Where the symbols take the nodes:
vi: SC->NG, DM->DL, LZ->MC, LD->QC, RF->ZH, SM->CZ, JZ->LM, MT->RZ, TZ->ZZ, TP->MN, RL->FB, HZ->DC, TR->LQ, TN->RF, PQ->LT, CR->QZ, SN->ZD, ZB->TH, FM->RQ, TH->ZF, FP->RT, BQ->RR, JB->DN, QQ->PQ, CP->RN, SG->MR, DP->ZT, SJ->HD, BZ->MZ, GM->HR, HS->CP, MD->LF, RD->FP, PG->NH, MH->TD, FZ->HZ, FB->GL, BG->JQ, GZ->CN, MP->RP, GG->SG, RN->CG, QD->FS, ZC->QF, LP->MT, ZS->BZ, LM->SL, RP->QT, ZD->MQ, FL->ZS, DQ->QR, LH->DQ, QN->TZ, HR->JH, NQ->RL, SF->DP, HH->HT, MR->TL, TL->ZB, FR->HH, QR->BR, MZ->GT, ZG->FM, JH->SQ, NL->ZJ, LL->RD, MN->SM, CH->QP, QT->ZP, ZP->MH, DR->RG, BP->DZ, LJ->QS, JM->SJ, HD->GZ, GL->JZ, MF->NF, ZQ->FZ, MC->ML, DT->MD, QC->NQ, DN->SR, SL->JP, DL->HL, CM->DD, CN->SD, ML->PH, JG->CQ, LB->GQ, MQ->SB, CQ->CM, HL->JB, ZZ->CR, LS->GG, GD->BN, TD->ZM, GR->MF, ZT->ZQ, PR->DT, DD->FL, QZ->JR, RR->ZC, HT->HP, NG->QD, TT->LZ, DZ->DM, QH->TR, CD->CT, TM->TP, GQ->LH, LT->NL, LF->TN, PH->HN, JF->DS, CG->ZG, SQ->BC, QP->JM, BC->CD, ZM->BG, DS->NZ, BR->HS, ZH->BQ, FS->CH, RZ->DR, SR->JG, JQ->LD, JR->QH, NZ->SN, BN->PG, HP->QN, GT->LP, RQ->LL, CZ->BP, QF->SF, ZF->JF, LQ->LS, SD->GR, ZJ->FR, SB->MP, RG->GD, CT->PR, QS->GM, HB->QQ, NF->LB, DC->TT, HN->QG, JP->SC, QG->TM, RT->LJ, NH->HB
li: SC->JM, DM->JG, LZ->TM, LD->JZ, RF->SF, SM->HL, JZ->QD, MT->PG, TZ->TR, TP->DM, RL->JP, HZ->PH, TR->TL, TN->QF, PQ->HT, CR->LS, SN->QT, ZB->SN, FM->LJ, TH->ZD, FP->JH, BQ->ZT, JB->DD, QQ->HH, CP->LL, SG->JF, DP->TT, SJ->MF, BZ->DR, GM->CT, HS->RQ, MD->RR, RD->HR, PG->NL, MH->QC, FZ->ML, FB->SC, BG->FB, GZ->LB, MP->ZM, GG->ZF, RN->RD, QD->HD, ZC->FZ, LP->BN, ZS->RZ, LM->FS, RP->BG, ZD->ZP, FL->MT, DQ->CG, LH->RN, QN->QH, HR->PR, NQ->SL, SF->DC, HH->CR, MR->DS, TL->NZ, FR->ZZ, QR->ZG, MZ->RG, ZG->RT, JH->DT, NL->QN, LL->GM, MN->DL, CH->CN, QT->JQ, ZP->LD, DR->HB, BP->DN, LJ->BC, JM->GR, HD->NF, GL->NG, MF->QR, ZQ->MC, MC->TP, DT->BQ, QC->LM, DN->FL, SL->CH, DL->CQ, CM->GT, CN->GQ, ML->MN, JG->BZ, LB->HS, MQ->MH, CQ->MZ, HL->CM, ZZ->LQ, LS->TH, GD->PQ, TD->NQ, GR->DQ, ZT->LZ, PR->ZH, DD->LP, QZ->GG, RR->ZQ, HT->QZ, NG->SJ, TT->QG, DZ->SR, QH->MR, CD->TN, TM->DZ, GQ->CP, LT->HP, LF->ZC, PH->SM, JF->SB, CG->FP, SQ->MD, QP->SD, BC->LF, ZM->RL, DS->MP, BR->FM, ZH->DP, FS->GZ, RZ->NH, SR->ZS, JQ->GL, JR->SG, NZ->RP, BN->LT, HP->JR, GT->GD, RQ->QS, CZ->JB, QF->HZ, ZF->MQ, LQ->ZB, SD->LH, ZJ->TZ, SB->TD, RG->QQ, CT->RF, QS->CD, HB->FR, NF->BR, DC->HN, HN->CZ, JP->QP, QG->BP, RT->SQ, NH->ZJ
ku: SC->SL, DM->BP, LZ->DC, LD->BG, RF->LF, SM->TP, JZ->FB, MT->GT, TZ->HP, TP->QG, RL->QC, HZ->ZQ, TR->JR, TN->MD, PQ->HB, CR->TZ, SN->DS, ZB->MR, FM->CG, TH->TL, FP->LL, BQ->RF, JB->DL, QQ->NH, CP->BR, SG->LS, DP->QF, SJ->QP, BZ->FL, GM->LJ, HS->QR, MD->PR, RD->RQ, PG->GD, MH->QT, FZ->ZT, FB->NQ, BG->TD, GZ->SJ, MP->MQ, GG->LQ, RN->HS, QD->SC, ZC->BQ, LP->MZ, ZS->DD, LM->GL, RP->SB, ZD->NZ, FL->CM, DQ->GQ, LH->LB, QN->HT, HR->QS, NQ->LD, SF->ZC, HH->ZJ, MR->GG, TL->SG, FR->NL, QR->LH, MZ->ZS, ZG->RN, JH->GM, NL->PQ, LL->FM, MN->TM, CH->QD, QT->MP, ZP->RP, DR->MT, BP->SM, LJ->FP, JM->CH, HD->JM, GL->RL, MF->SD, ZQ->DP, MC->TT, DT->CT, QC->JQ, DN->HL, SL->JZ, DL->DZ, CM->JG, CN->HD, ML->LZ, JG->DN, LB->MF, MQ->SN, CQ->SR, HL->DM, ZZ->QN, LS->TR, GD->DR, TD->ZP, GR->CN, ZT->SF, PR->CD, DD->CQ, QZ->ZZ, RR->ZH, HT->FR, NG->JP, TT->HZ, DZ->CZ, QH->QZ, CD->SQ, TM->HN, GQ->NF, LT->QQ, LF->DT, PH->MC, JF->TH, CG->CP, SQ->HR, QP->FS, BC->JH, ZM->MH, DS->ZF, BR->DQ, ZH->TN, FS->NG, RZ->LP, SR->JB, JQ->ZM, JR->CR, NZ->JF, BN->RG, HP->HH, GT->BZ, RQ->ZG, CZ->MN, QF->RR, ZF->ZB, LQ->QH, SD->GZ, ZJ->LT, SB->ZD, RG->RZ, CT->BC, QS->RT, HB->PG, NF->GR, DC->FZ, HN->ML, JP->LM, QG->PH, RT->RD, NH->BN

In the rows, zero is written as 25.

The rows follow the links: the fewer symbols apart two nodes are, the more alike their rows tend to be.

Rows of some nodes; one shown again gets a slightly different row:
QP -> (19, 25, 17, 29, 30, 26, 21, 29, 25, 18, 20, 22, 31, 35, 22, 42, 20, 28, 29, 26, 13, 25, 26, 30, 18, 24, 21, 30, 1, 35, 19, 23, 28, 18, 2, 29, 28, 30, 17, 33, 25, 28, 22, 20, 21, 20, 19, 20, 35, 21, 24, 30, 26, 23, 35, 8, 20, 22, 39, 21, 39)
CD -> (37, 25, 19, 26, 31, 33, 34, 34, 26, 28, 14, 30, 22, 29, 28, 13, 11, 31, 33, 21, 14, 44, 30, 38, 15, 26, 13, 23, 24, 12, 30, 34, 19, 30, 14, 36, 21, 38, 32, 29, 30, 19, 17, 34, 28, 24, 31, 28, 23, 23, 17, 33, 16, 24, 33, 20, 28, 12, 28, 27, 21)
RP -> (15, 24, 20, 18, 17, 20, 10, 29, 18, 27, 28, 11, 21, 30, 28, 43, 28, 29, 27, 16, 23, 11, 13, 16, 25, 28, 28, 32, 9, 36, 22, 15, 37, 28, 21, 27, 27, 26, 22, 17, 20, 37, 35, 11, 19, 24, 18, 17, 32, 25, 25, 22, 31, 30, 28, 18, 17, 33, 20, 16, 36)
HS -> (35, 25, 13, 36, 31, 16, 26, 25, 26, 18, 19, 37, 34, 38, 29, 28, 23, 31, 31, 25, 18, 43, 22, 30, 17, 28, 22, 22, 11, 29, 24, 20, 24, 29, 3, 31, 20, 42, 27, 29, 33, 14, 30, 32, 21, 18, 21, 25, 31, 17, 25, 29, 17, 24, 37, 25, 18, 15, 36, 29, 34)
QZ -> (15, 27, 31, 20, 17, 19, 15, 16, 22, 23, 33, 22, 24, 16, 23, 36, 39, 18, 16, 30, 38, 7, 21, 13, 35, 23, 35, 26, 29, 35, 20, 17, 30, 19, 38, 12, 31, 9, 20, 24, 19, 33, 33, 17, 21, 25, 19, 23, 25, 28, 31, 19, 34, 24, 19, 31, 23, 38, 20, 22, 28)
JQ -> (16, 24, 17, 17, 21, 20, 16, 28, 18, 17, 23, 21, 26, 25, 29, 47, 25, 28, 29, 16, 23, 12, 12, 21, 24, 31, 26, 28, 6, 37, 21, 17, 35, 23, 15, 27, 25, 30, 22, 21, 15, 32, 40, 14, 15, 21, 11, 23, 33, 21, 27, 24, 25, 28, 28, 19, 11, 27, 24, 16, 35)
PG -> (15, 25, 38, 15, 21, 34, 25, 25, 26, 32, 32, 14, 17, 12, 21, 21, 26, 18, 20, 24, 32, 7, 28, 20, 33, 22, 28, 28, 39, 21, 27, 31, 25, 21, 47, 20, 29, 9, 23, 20, 17, 35, 19, 19, 29, 33, 29, 26, 18, 33, 25, 21, 32, 27, 13, 26, 32, 34, 15, 22, 15)
ZG -> (34, 23, 14, 38, 34, 18, 32, 27, 29, 18, 20, 36, 37, 39, 28, 24, 20, 31, 33, 23, 15, 42, 24, 32, 17, 29, 22, 20, 13, 26, 25, 23, 24, 29, 6, 34, 17, 43, 27, 25, 33, 11, 27, 31, 25, 20, 24, 27, 31, 18, 26, 28, 15, 26, 31, 25, 20, 14, 36, 31, 29)
GG -> (11, 23, 30, 26, 21, 17, 16, 18, 26, 23, 38, 16, 31, 25, 22, 38, 38, 20, 19, 27, 32, 5, 20, 12, 34, 24, 37, 28, 22, 39, 20, 16, 32, 21, 34, 18, 27, 14, 16, 18, 21, 30, 31, 13, 23, 27, 19, 21, 29, 27, 33, 16, 34, 28, 16, 28, 23, 38, 24, 23, 30)
JB -> (36, 27, 32, 22, 18, 25, 27, 21, 24, 36, 28, 27, 16, 18, 28, 4, 31, 24, 21, 26, 35, 32, 26, 21, 30, 24, 27, 21, 49, 13, 32, 26, 20, 33, 45, 21, 24, 20, 33, 19, 30, 23, 26, 32, 29, 29, 35, 27, 16, 30, 23, 21, 25, 26, 20, 40, 33, 28, 12, 29, 14)
DQ -> (35, 26, 12, 33, 27, 16, 22, 26, 23, 19, 17, 35, 31, 37, 28, 31, 25, 32, 29, 28, 17, 43, 22, 30, 17, 27, 21, 24, 9, 29, 22, 18, 25, 28, 2, 29, 23, 39, 27, 31, 34, 18, 31, 30, 20, 16, 21, 23, 32, 18, 24, 29, 19, 23, 40, 22, 18, 17, 35, 27, 37)
DS -> (11, 22, 26, 25, 20, 20, 13, 26, 24, 29, 36, 6, 27, 32, 24, 40, 32, 26, 24, 20, 24, 7, 18, 14, 29, 24, 33, 32, 13, 38, 22, 15, 36, 26, 28, 25, 27, 20, 17, 15, 23, 36, 28, 10, 24, 27, 21, 17, 32, 27, 29, 18, 35, 32, 20, 20, 22, 36, 22, 20, 34)
FB -> (14, 22, 17, 21, 28, 21, 21, 27, 22, 12, 22, 25, 31, 26, 27, 48, 21, 26, 29, 19, 21, 12, 16, 24, 22, 31, 26, 27, 3, 38, 19, 21, 33, 18, 10, 27, 24, 30, 20, 26, 14, 27, 36, 16, 17, 20, 10, 25, 33, 19, 29, 26, 23, 26, 27, 17, 11, 24, 32, 18, 34)
LD -> (16, 24, 17, 18, 23, 20, 17, 28, 18, 16, 22, 22, 27, 26, 29, 47, 24, 27, 29, 17, 23, 12, 12, 21, 23, 32, 26, 27, 6, 37, 21, 18, 35, 22, 14, 27, 25, 30, 23, 22, 14, 31, 39, 14, 16, 20, 11, 24, 33, 21, 28, 25, 25, 27, 28, 19, 11, 27, 26, 17, 34)
SQ -> (36, 24, 19, 29, 33, 32, 34, 34, 28, 28, 15, 29, 25, 32, 27, 14, 11, 31, 33, 20, 12, 44, 29, 37, 15, 26, 14, 23, 22, 14, 29, 34, 20, 30, 13, 38, 20, 40, 31, 27, 31, 18, 17, 33, 30, 25, 32, 27, 24, 23, 18, 32, 16, 25, 32, 19, 28, 12, 29, 27, 22)
RD -> (33, 22, 17, 37, 36, 23, 35, 30, 30, 21, 21, 32, 36, 39, 27, 19, 15, 31, 34, 21, 13, 41, 26, 34, 16, 29, 20, 21, 15, 23, 27, 28, 24, 30, 8, 37, 16, 44, 27, 24, 32, 12, 22, 31, 28, 23, 26, 27, 29, 20, 25, 29, 14, 27, 28, 22, 23, 12, 35, 31, 25)
RZ -> (17, 23, 38, 19, 24, 32, 31, 24, 28, 30, 34, 18, 21, 12, 22, 16, 25, 18, 21, 22, 34, 9, 27, 21, 34, 25, 30, 24, 43, 20, 29, 32, 24, 23, 49, 23, 24, 14, 25, 16, 17, 28, 21, 21, 31, 34, 28, 28, 18, 32, 28, 20, 28, 28, 8, 32, 31, 31, 15, 26, 11)
GL -> (14, 22, 17, 23, 29, 22, 22, 27, 22, 12, 22, 25, 33, 27, 26, 47, 21, 25, 30, 20, 20, 13, 17, 25, 22, 31, 26, 27, 2, 39, 19, 21, 32, 17, 10, 27, 24, 30, 19, 26, 15, 27, 34, 16, 17, 21, 11, 25, 34, 19, 29, 26, 23, 25, 27, 16, 12, 24, 33, 18, 34)
DN -> (35, 27, 32, 22, 18, 24, 28, 21, 24, 35, 29, 28, 16, 17, 28, 5, 31, 24, 21, 25, 36, 30, 25, 21, 32, 25, 28, 21, 49, 14, 31, 27, 21, 33, 46, 21, 23, 20, 33, 19, 29, 22, 27, 32, 29, 29, 33, 28, 15, 30, 23, 22, 25, 27, 19, 40, 32, 28, 12, 29, 13)
LQ -> (12, 24, 31, 24, 20, 16, 17, 17, 24, 22, 37, 19, 29, 22, 22, 37, 38, 19, 18, 29, 35, 5, 20, 12, 34, 23, 37, 27, 24, 39, 20, 16, 31, 20, 35, 15, 28, 12, 17, 20, 20, 31, 32, 15, 22, 26, 19, 22, 28, 26, 34, 17, 34, 26, 16, 30, 22, 38, 23, 23, 29)
ZD -> (13, 23, 24, 22, 18, 20, 11, 28, 21, 30, 33, 7, 24, 32, 26, 41, 30, 28, 25, 18, 23, 9, 16, 15, 27, 25, 30, 32, 11, 37, 22, 14, 36, 27, 25, 26, 27, 22, 19, 15, 22, 38, 31, 9, 22, 26, 20, 16, 32, 27, 27, 20, 33, 31, 24, 18, 21, 36, 20, 18, 35)
SB -> (14, 24, 22, 19, 17, 20, 10, 29, 19, 29, 30, 9, 22, 31, 27, 42, 29, 29, 26, 17, 23, 10, 15, 15, 26, 26, 29, 32, 9, 36, 22, 14, 36, 28, 23, 27, 27, 24, 20, 16, 21, 38, 33, 11, 20, 25, 19, 17, 33, 26, 26, 21, 32, 31, 26, 18, 19, 34, 20, 17, 35)
DC -> (34, 26, 31, 33, 33, 30, 39, 20, 33, 24, 23, 38, 28, 21, 21, 7, 23, 21, 23, 34, 27, 39, 38, 34, 25, 22, 23, 19, 42, 14, 28, 35, 14, 23, 29, 23, 24, 24, 28, 32, 31, 13, 13, 38, 32, 27, 34, 31, 18, 25, 25, 28, 20, 20, 22, 32, 34, 18, 30, 34, 14)
DT -> (39, 27, 19, 24, 28, 33, 33, 32, 25, 27, 12, 34, 20, 25, 28, 12, 12, 30, 31, 23, 18, 46, 30, 38, 17, 26, 13, 22, 28, 11, 29, 35, 18, 29, 16, 33, 22, 37, 33, 32, 29, 19, 19, 36, 26, 23, 31, 29, 21, 23, 16, 34, 16, 22, 34, 22, 27, 12, 26, 26, 20)
GZ -> (25, 26, 15, 30, 28, 24, 18, 29, 23, 20, 18, 24, 29, 37, 24, 39, 22, 30, 28, 28, 13, 34, 26, 30, 17, 23, 19, 30, 2, 32, 20, 21, 27, 22, 0, 28, 29, 32, 20, 35, 30, 28, 23, 23, 20, 19, 21, 19, 34, 20, 22, 30, 26, 21, 40, 10, 20, 21, 37, 22, 41)
TL -> (11, 23, 29, 27, 22, 17, 16, 21, 25, 26, 39, 11, 30, 29, 22, 39, 35, 22, 21, 25, 29, 5, 20, 13, 32, 23, 36, 29, 18, 40, 21, 15, 34, 22, 32, 21, 27, 16, 16, 16, 22, 32, 29, 12, 25, 28, 21, 19, 31, 27, 33, 16, 35, 30, 16, 25, 23, 38, 24, 23, 31)
TM -> (35, 27, 34, 32, 26, 30, 32, 22, 31, 36, 28, 27, 22, 25, 21, 2, 27, 23, 20, 33, 27, 39, 37, 28, 27, 18, 24, 23, 45, 13, 30, 31, 16, 29, 37, 23, 26, 20, 28, 27, 36, 21, 12, 35, 34, 30, 40, 26, 17, 29, 22, 25, 26, 23, 22, 31, 39, 24, 23, 33, 15)
BN -> (15, 24, 38, 16, 22, 34, 26, 25, 26, 32, 33, 14, 18, 12, 21, 20, 26, 18, 20, 24, 33, 7, 28, 20, 33, 23, 28, 27, 40, 21, 27, 31, 25, 21, 48, 21, 28, 10, 23, 20, 16, 34, 19, 19, 30, 34, 29, 26, 18, 33, 26, 21, 31, 27, 11, 27, 32, 33, 15, 23, 14)
LH -> (34, 27, 12, 33, 27, 17, 21, 26, 23, 19, 16, 34, 30, 37, 28, 32, 25, 32, 29, 27, 17, 43, 22, 30, 16, 26, 21, 24, 8, 29, 22, 18, 25, 28, 1, 29, 24, 38, 26, 32, 34, 19, 30, 30, 19, 16, 21, 22, 32, 18, 23, 29, 20, 22, 41, 21, 18, 18, 35, 26, 38)
GD -> (16, 24, 38, 17, 23, 33, 28, 25, 27, 31, 33, 14, 18, 12, 21, 18, 25, 18, 21, 23, 33, 7, 28, 20, 33, 23, 29, 27, 41, 21, 27, 32, 25, 22, 48, 21, 27, 11, 24, 19, 16, 32, 19, 19, 30, 34, 29, 27, 18, 32, 26, 21, 30, 27, 10, 28, 31, 33, 15, 24, 13)
GT -> (21, 23, 36, 20, 24, 29, 32, 22, 28, 29, 33, 22, 22, 13, 24, 14, 26, 19, 22, 22, 35, 11, 25, 20, 34, 27, 31, 21, 45, 19, 29, 31, 24, 25, 50, 22, 22, 16, 27, 15, 18, 24, 24, 24, 31, 33, 29, 30, 17, 31, 28, 20, 26, 28, 8, 36, 30, 29, 14, 27, 10)
DL -> (36, 28, 32, 24, 18, 26, 26, 22, 25, 37, 29, 27, 16, 20, 27, 3, 30, 25, 20, 27, 33, 34, 28, 22, 30, 22, 26, 22, 49, 12, 31, 26, 19, 34, 44, 21, 25, 20, 33, 21, 33, 23, 22, 34, 30, 29, 36, 26, 16, 30, 22, 22, 26, 26, 22, 38, 35, 27, 13, 30, 15)

Each walk starts at a row. The symbols on each line, taken left to right, move it on to the next node.
Answer with the node's row; about right is enough.
(32, 26, 33, 21, 19, 24, 29, 21, 25, 33, 30, 28, 19, 15, 28, 7, 30, 22, 21, 24, 37, 24, 24, 20, 32, 27, 30, 20, 49, 16, 31, 27, 22, 32, 48, 21, 22, 19, 32, 17, 25, 22, 28, 30, 29, 30, 31, 30, 16, 29, 26, 21, 24, 27, 15, 42, 30, 28, 11, 29, 11)
li vi li vi ku vi ku: (17, 23, 38, 18, 24, 32, 30, 24, 28, 30, 34, 17, 20, 13, 22, 17, 25, 18, 22, 23, 33, 8, 28, 21, 34, 25, 30, 25, 42, 20, 28, 32, 25, 22, 49, 22, 25, 13, 24, 17, 17, 29, 21, 21, 31, 34, 29, 28, 18, 32, 27, 20, 29, 28, 8, 31, 31, 31, 14, 25, 11)
li ku vi li li ku li: (14, 26, 31, 21, 18, 18, 16, 16, 22, 22, 34, 21, 25, 18, 23, 36, 40, 18, 17, 30, 38, 6, 21, 13, 35, 23, 36, 26, 28, 36, 20, 16, 30, 20, 37, 13, 30, 10, 19, 23, 20, 32, 33, 17, 20, 25, 19, 23, 26, 27, 32, 18, 34, 24, 18, 30, 22, 38, 21, 22, 28)
(32, 27, 12, 31, 26, 19, 18, 27, 22, 20, 16, 31, 28, 38, 27, 35, 24, 32, 28, 28, 16, 41, 24, 30, 17, 24, 20, 27, 7, 30, 21, 18, 26, 27, 1, 28, 27, 36, 24, 34, 33, 23, 28, 28, 19, 16, 21, 21, 33, 19, 22, 30, 23, 22, 43, 17, 19, 20, 36, 24, 40)
vi vi li li li vi: (34, 23, 19, 32, 34, 31, 35, 34, 29, 27, 17, 28, 27, 34, 27, 15, 11, 32, 34, 20, 12, 43, 29, 37, 15, 27, 15, 23, 20, 16, 29, 32, 21, 31, 11, 39, 19, 42, 29, 25, 31, 16, 17, 32, 30, 25, 31, 27, 26, 22, 20, 32, 16, 26, 31, 19, 26, 11, 30, 28, 23)
ku ku li vi ku li ku: (38, 25, 20, 25, 30, 34, 34, 34, 25, 28, 13, 31, 21, 28, 28, 12, 11, 31, 32, 21, 15, 45, 30, 38, 16, 26, 13, 23, 25, 12, 30, 34, 19, 30, 15, 35, 22, 38, 32, 30, 29, 20, 18, 35, 28, 24, 31, 28, 22, 23, 16, 33, 16, 24, 34, 21, 27, 12, 27, 27, 21)
(14, 25, 31, 22, 19, 17, 16, 16, 23, 22, 35, 21, 27, 19, 23, 37, 40, 19, 17, 30, 36, 6, 20, 12, 35, 24, 37, 27, 27, 37, 20, 16, 30, 20, 37, 13, 29, 10, 18, 22, 20, 32, 33, 16, 21, 25, 19, 23, 26, 27, 33, 17, 34, 25, 18, 31, 23, 38, 22, 23, 28)
ku li li ku ku: (10, 22, 30, 28, 22, 17, 16, 20, 26, 25, 39, 13, 31, 28, 22, 38, 36, 21, 20, 26, 30, 5, 21, 12, 32, 23, 37, 28, 19, 39, 20, 15, 33, 22, 32, 19, 27, 15, 16, 17, 22, 32, 30, 12, 24, 28, 20, 20, 31, 27, 33, 17, 34, 29, 16, 26, 24, 38, 24, 23, 31)
vi vi li ku vi: (12, 23, 25, 23, 19, 20, 12, 27, 23, 30, 35, 6, 26, 32, 24, 40, 31, 27, 24, 19, 23, 8, 18, 14, 28, 24, 32, 32, 12, 37, 21, 14, 35, 27, 26, 26, 26, 21, 17, 15, 22, 36, 29, 10, 24, 27, 21, 16, 33, 27, 28, 18, 34, 32, 22, 19, 22, 36, 21, 19, 34)
(30, 27, 13, 30, 25, 20, 18, 27, 22, 20, 16, 29, 28, 37, 27, 36, 24, 32, 28, 28, 16, 40, 24, 30, 16, 24, 19, 28, 6, 31, 21, 18, 26, 26, 1, 27, 27, 35, 23, 34, 33, 24, 27, 27, 19, 17, 22, 21, 33, 19, 22, 30, 24, 21, 43, 15, 20, 20, 36, 23, 41)
li ku ku vi ku li: (35, 25, 12, 35, 29, 16, 25, 25, 25, 18, 18, 36, 34, 38, 29, 29, 24, 32, 30, 26, 17, 43, 22, 30, 17, 28, 21, 22, 10, 29, 23, 19, 25, 29, 3, 30, 21, 41, 27, 29, 33, 15, 31, 31, 21, 17, 21, 25, 32, 17, 25, 29, 17, 23, 38, 24, 18, 16, 35, 28, 35)
ku ku li ku li ku: (35, 24, 14, 38, 33, 17, 31, 26, 28, 18, 20, 36, 36, 38, 28, 25, 20, 31, 32, 24, 16, 42, 23, 31, 17, 29, 22, 20, 12, 27, 25, 22, 24, 30, 5, 33, 18, 43, 27, 26, 33, 11, 28, 31, 24, 20, 23, 26, 31, 18, 26, 28, 15, 26, 32, 25, 19, 14, 36, 30, 30)
(22, 23, 36, 20, 24, 28, 33, 22, 27, 29, 33, 24, 21, 13, 25, 12, 27, 19, 22, 22, 36, 13, 25, 20, 34, 27, 31, 21, 46, 19, 30, 31, 24, 26, 49, 22, 22, 16, 29, 15, 19, 23, 25, 25, 30, 33, 29, 30, 16, 30, 28, 20, 25, 28, 8, 38, 29, 29, 13, 28, 9)
ku vi vi ku ku vi ku: (30, 25, 33, 21, 21, 24, 30, 21, 25, 31, 31, 28, 19, 14, 28, 8, 29, 22, 22, 24, 37, 23, 23, 20, 33, 27, 30, 19, 49, 16, 31, 28, 22, 31, 48, 21, 22, 19, 32, 16, 23, 21, 28, 30, 29, 30, 30, 30, 16, 30, 26, 21, 24, 27, 14, 42, 30, 28, 11, 29, 11)
ku vi vi ku: (33, 26, 32, 21, 19, 24, 29, 21, 24, 33, 30, 29, 18, 15, 28, 7, 30, 23, 21, 24, 37, 26, 24, 20, 32, 26, 29, 20, 49, 14, 32, 27, 22, 32, 47, 21, 22, 19, 33, 17, 26, 22, 28, 31, 29, 30, 32, 29, 16, 29, 25, 21, 24, 27, 16, 42, 31, 28, 11, 29, 12)
(20, 25, 16, 29, 30, 25, 20, 29, 25, 19, 19, 22, 31, 36, 23, 42, 21, 28, 28, 27, 13, 28, 26, 30, 17, 23, 20, 31, 1, 34, 18, 22, 28, 20, 2, 28, 28, 31, 18, 34, 27, 29, 21, 21, 21, 20, 20, 20, 35, 21, 23, 30, 26, 22, 36, 8, 20, 21, 38, 21, 39)
vi ku ku li vi: (26, 26, 15, 30, 27, 24, 18, 28, 23, 21, 17, 25, 28, 37, 25, 38, 23, 31, 28, 27, 13, 35, 26, 30, 16, 23, 19, 30, 4, 32, 20, 20, 27, 23, 1, 28, 28, 33, 21, 35, 31, 27, 24, 24, 20, 18, 21, 20, 34, 20, 22, 30, 26, 22, 41, 11, 21, 21, 37, 22, 40)
vi ku vi li ku li li: (34, 22, 15, 38, 35, 19, 32, 28, 29, 19, 20, 35, 37, 38, 28, 23, 18, 31, 33, 23, 15, 41, 24, 32, 17, 29, 22, 21, 13, 26, 26, 25, 24, 29, 6, 35, 17, 44, 27, 25, 32, 11, 26, 32, 26, 21, 24, 27, 31, 18, 26, 28, 15, 26, 30, 24, 20, 13, 35, 31, 28)
(36, 27, 33, 28, 22, 29, 29, 22, 29, 38, 27, 25, 18, 24, 24, 2, 29, 25, 20, 31, 29, 38, 34, 26, 27, 19, 24, 23, 47, 11, 31, 29, 17, 32, 40, 22, 26, 19, 30, 25, 36, 22, 15, 34, 33, 29, 39, 25, 17, 30, 21, 24, 27, 24, 23, 33, 39, 26, 18, 32, 16)
ku vi ku vi ku: (34, 27, 33, 32, 27, 31, 33, 22, 32, 34, 28, 28, 23, 25, 21, 3, 26, 23, 21, 34, 27, 38, 37, 29, 26, 19, 24, 22, 44, 12, 29, 32, 16, 29, 36, 23, 25, 20, 28, 28, 36, 19, 11, 35, 35, 29, 40, 26, 17, 29, 22, 25, 26, 23, 22, 31, 39, 23, 24, 33, 15)
vi vi li vi vi: (36, 28, 32, 23, 17, 25, 27, 22, 25, 37, 28, 27, 16, 19, 27, 4, 30, 24, 20, 26, 35, 33, 27, 21, 30, 23, 27, 21, 49, 13, 32, 26, 20, 34, 45, 21, 24, 20, 33, 20, 31, 23, 24, 33, 30, 29, 36, 27, 15, 30, 22, 22, 25, 26, 20, 39, 34, 28, 13, 30, 14)
(35, 23, 19, 30, 33, 32, 34, 34, 29, 27, 16, 28, 26, 34, 26, 14, 11, 32, 34, 20, 12, 43, 29, 37, 15, 27, 14, 24, 21, 15, 30, 33, 20, 30, 12, 38, 20, 41, 30, 26, 31, 18, 17, 33, 30, 25, 31, 27, 25, 22, 19, 32, 16, 26, 31, 19, 27, 11, 30, 28, 22)
li li li li ku li ku: (33, 26, 33, 33, 31, 31, 36, 21, 33, 30, 26, 32, 26, 24, 20, 4, 24, 21, 22, 34, 26, 38, 39, 31, 26, 20, 23, 21, 43, 14, 29, 34, 15, 25, 34, 24, 25, 21, 27, 30, 34, 17, 10, 37, 34, 29, 37, 29, 18, 28, 24, 26, 24, 21, 21, 31, 37, 21, 28, 34, 15)
li ku ku li vi ku vi: (36, 27, 32, 28, 21, 28, 28, 23, 28, 39, 27, 26, 18, 23, 24, 2, 29, 25, 21, 30, 30, 38, 33, 25, 28, 20, 24, 23, 47, 11, 31, 29, 18, 33, 41, 22, 26, 20, 30, 24, 35, 23, 16, 34, 33, 29, 39, 25, 17, 30, 21, 24, 27, 24, 23, 34, 38, 26, 17, 31, 16)
(38, 26, 20, 25, 29, 33, 33, 33, 25, 28, 12, 33, 20, 26, 28, 13, 12, 31, 31, 22, 16, 45, 30, 38, 16, 26, 13, 23, 27, 11, 30, 34, 18, 30, 15, 34, 22, 37, 33, 31, 29, 19, 19, 36, 27, 24, 31, 29, 21, 23, 16, 33, 16, 23, 34, 21, 27, 12, 27, 27, 21)
vi li li li: (33, 26, 32, 33, 33, 30, 38, 21, 33, 27, 25, 34, 28, 23, 21, 5, 23, 20, 22, 34, 26, 38, 38, 32, 25, 20, 23, 19, 42, 14, 28, 35, 14, 24, 32, 23, 24, 23, 27, 31, 32, 14, 11, 37, 33, 28, 36, 30, 18, 27, 25, 27, 22, 21, 21, 31, 36, 20, 29, 35, 14)
ku vi vi vi li li ku: (37, 28, 33, 26, 20, 27, 27, 22, 27, 38, 28, 26, 17, 22, 25, 3, 29, 25, 21, 30, 31, 37, 31, 24, 28, 20, 25, 23, 47, 12, 31, 28, 18, 33, 41, 22, 26, 20, 31, 23, 35, 23, 18, 34, 32, 29, 39, 26, 16, 31, 21, 23, 27, 25, 23, 35, 37, 27, 16, 31, 16)
